x =
[[-23   8 -67 -45 -18 -30 -44 -17 -34   4]
 [ 19  34 -30   1  31  21  22 -40  -9  61]
 [ 34  16  -2  -3  38  47  51 -23 -12  23]
 [ 23   0  -4   1  29  47  51 -25 -29  24]
 [ 44  36 -23 -40  44  37  39 -33  -2  -4]]
Indices start at 0.
(0, 0): -23
(1, 0): 19
(3, 0): 23
(3, 2): -4
(4, 9): -4
(4, 2): -23
(4, 7): -33
(3, 5): 47
(3, 7): -25
(4, 1): 36
(1, 8): -9
(0, 8): -34
(2, 0): 34
(0, 1): 8
(1, 6): 22
(2, 8): -12
(3, 1): 0
(0, 6): -44
(3, 8): -29

W =
[[  7   4  14  -6  -9  12   9 -25  42   0  10  28   6  17 -10 -24]
 [  2  -5  -1  -1   0   2   1   9 -23  -4  -8 -14   5  -2   1   8]
 [  4  -6  14 -16 -20   7   5 -45  53  -8   0  18  -6  16 -24 -43]
 [ -7   8  -6   8   8  -8  -6   6   6   8   8   7  -8  -7   7   6]
 [  8  -6  21 -20 -26  13  10 -57  70 -10   3  28  -2  24 -30 -54]
 [-10  13 -11  14  15 -12 -10  17   0  13  11   7 -10 -12  15  17]
 [ -5   0  -3   0  -1  -6  -5  -6   8   0   0  -1  -9  -4  -2  -5]
 [ 29 -47  16 -35 -31  29  23  -2 -87 -43 -53 -69  38  16 -26  -5]
 [-10   7 -17  16  19 -14 -11  34 -35  10   2 -14  -7 -20  20  33]]
W[0, 0]: 7
W[0, 1]: 4
W[2, 15]: -43
W[6, 12]: -9
W[2, 9]: -8
W[0, 9]: 0
W[:, 0]: [7, 2, 4, -7, 8, -10, -5, 29, -10]
W[3, 0]: -7
W[6, 14]: -2
W[7, 10]: -53
W[:, 9]: [0, -4, -8, 8, -10, 13, 0, -43, 10]
W[:, 8]: [42, -23, 53, 6, 70, 0, 8, -87, -35]
W[5, 4]: 15
W[:, 6]: [9, 1, 5, -6, 10, -10, -5, 23, -11]
W[4, 2]: 21
W[1, 3]: -1
W[0, 6]: 9
W[1, 1]: -5
W[7, 1]: -47
W[2, 3]: -16
W[0, 11]: 28
W[7, 3]: -35
W[4, 11]: 28
W[0, 13]: 17
W[3, 12]: -8
W[:, 15]: [-24, 8, -43, 6, -54, 17, -5, -5, 33]
W[:, 4]: [-9, 0, -20, 8, -26, 15, -1, -31, 19]
W[2, 0]: 4
W[6, 2]: -3
W[6, 5]: -6
W[:, 2]: [14, -1, 14, -6, 21, -11, -3, 16, -17]
W[4, 0]: 8
W[4]: [8, -6, 21, -20, -26, 13, 10, -57, 70, -10, 3, 28, -2, 24, -30, -54]
W[:, 5]: [12, 2, 7, -8, 13, -12, -6, 29, -14]
W[3, 14]: 7

a =
array([[ 21.206, -14.550,  -0.446,  -8.449,  -1.956,   5.452,   6.572,
         -8.242],
       [ 20.781, -14.765,  -0.842,  -8.715,  -2.298,   5.096,   6.198,
         -8.397],
       [-11.500,  13.402,   5.702,   9.549,   5.623,  -0.159,  -0.707,
          5.753],
       [ -9.304,  12.017,   5.703,   8.773,   5.477,   0.446,   0.008,
          4.969],
       [ -9.144,  11.152,   5.055,   8.041,   4.908,   0.141,  -0.285,
          4.730],
       [ 23.017, -14.624,   0.438,  -8.161,  -1.266,   6.470,   7.672,
         -8.316],
       [ -9.440,  12.197,   5.784,   8.906,   5.555,   0.450,   0.005,
          5.028],
       [-12.474,  14.381,   6.041,  10.240,   5.917,  -0.302,  -0.897,
          5.770]])
Rows and columns are counted from 0.
(0, 0) = 21.206
(3, 1) = 12.017
(7, 4) = 5.917
(7, 7) = 5.770
(1, 5) = 5.096
(5, 4) = -1.266
(5, 7) = -8.316
(1, 3) = -8.715
(7, 0) = -12.474
(5, 6) = 7.672
(3, 7) = 4.969
(4, 3) = 8.041
(6, 4) = 5.555
(7, 3) = 10.240
(3, 3) = 8.773
(1, 4) = -2.298
(2, 4) = 5.623
(4, 4) = 4.908
(7, 5) = -0.302
(2, 5) = -0.159
(2, 1) = 13.402
(1, 0) = 20.781
(0, 1) = -14.550
(4, 7) = 4.730
(2, 3) = 9.549
(1, 1) = -14.765
(6, 6) = 0.005
(5, 3) = -8.161

m = [2514, 5308, 4045, 3703, 2130, 6169, 3161, 8793, 1765]
m[0]: 2514
m[2]: 4045
m[-3]: 3161
m[7]: 8793

X = [-80  81 -84  89 -89  86]
X[0] = -80
X[5] = 86

B =
31,46,31,8,6,30,22,72,19,34
4,-35,-3,34,39,-34,10,-84,16,-11
35,50,34,9,7,32,25,79,22,38
33,48,32,8,6,31,23,75,20,35
32,48,32,8,6,31,23,76,20,35
35,50,34,10,8,33,25,79,22,37
33,48,32,7,5,31,23,77,20,35
B[-7, -10]	31
B[:, -1]	[34, -11, 38, 35, 35, 37, 35]
B[1, -6]	39
B[-7]	[31, 46, 31, 8, 6, 30, 22, 72, 19, 34]
B[6, 1]	48
B[6, 0]	33
B[-6]	[4, -35, -3, 34, 39, -34, 10, -84, 16, -11]
B[-7, 2]	31
B[:, 7]	[72, -84, 79, 75, 76, 79, 77]
B[-5, 3]	9
B[3, 0]	33
B[4, -6]	6
B[-2, 6]	25
B[:, 6]	[22, 10, 25, 23, 23, 25, 23]
B[:, -8]	[31, -3, 34, 32, 32, 34, 32]
B[2, 7]	79
B[-3, 7]	76
B[3, 3]	8
B[:, 8]	[19, 16, 22, 20, 20, 22, 20]

A =
[[ 0.075  0.148 -0.152  0.049  0.058  0.109  0.051  0.145  0.128]
 [ 0.149  0.112 -0.002 -0.007  0.086  0.144 -0.045  0.272  0.031]
 [ 0.087  0.130 -0.052  0.161 -0.026  0.040 -0.077  0.145  0.090]
 [ 0.026  0.165 -0.102  0.161 -0.026  0.022  0.083  0.018  0.186]
 [ 0.038  0.130 -0.052  0.217 -0.054  0.022  0.019  0.018  0.148]
 [ 0.075  0.007  0.248 -0.007  0.169  0.092  0.179  0.018  0.031]
 [ 0.050  0.042  0.248  0.161  0.002 -0.012  0.051 -0.046  0.051]]
Indices start at 0.
(0, 0)	0.075
(1, 0)	0.149
(3, 4)	-0.026
(0, 7)	0.145
(4, 4)	-0.054
(4, 7)	0.018
(1, 5)	0.144
(1, 3)	-0.007
(5, 5)	0.092
(6, 0)	0.050
(3, 3)	0.161
(0, 1)	0.148
(2, 2)	-0.052
(4, 2)	-0.052
(3, 1)	0.165
(6, 5)	-0.012
(1, 6)	-0.045
(1, 1)	0.112
(1, 8)	0.031
(6, 1)	0.042
(1, 2)	-0.002
(0, 8)	0.128
(0, 4)	0.058
(2, 4)	-0.026
(2, 6)	-0.077
(6, 3)	0.161
(5, 4)	0.169

data =
-40,-32,-51,4,-16,44,-15,-42,10,28
6,39,54,0,21,-77,18,52,14,-11
-33,-42,-55,2,-14,27,-11,-45,-10,2
-1,0,21,-10,4,-18,-30,18,-26,-27
-41,-14,-32,5,-12,35,-12,-25,26,40
4,15,26,-1,14,-58,13,27,-2,-21
-38,-30,-48,4,-14,36,-11,-39,9,24
-76,-11,-16,-4,-18,50,-68,-10,26,55
1,34,46,1,17,-65,14,44,16,-5
Indices start at 0.
(0, 0) => -40
(8, 5) => -65
(2, 1) => -42
(1, 4) => 21
(6, 2) => -48
(0, 7) => -42
(1, 8) => 14
(0, 5) => 44
(1, 9) => -11
(6, 6) => -11
(5, 9) => -21
(2, 7) => -45
(1, 7) => 52
(8, 3) => 1
(1, 2) => 54
(4, 4) => -12
(6, 0) => -38
(5, 4) => 14
(4, 5) => 35
(3, 0) => -1
(3, 4) => 4
(2, 6) => -11
(3, 6) => -30
(7, 1) => -11
(2, 8) => -10
(8, 6) => 14
(1, 3) => 0
(7, 8) => 26
(0, 4) => -16
(4, 7) => -25
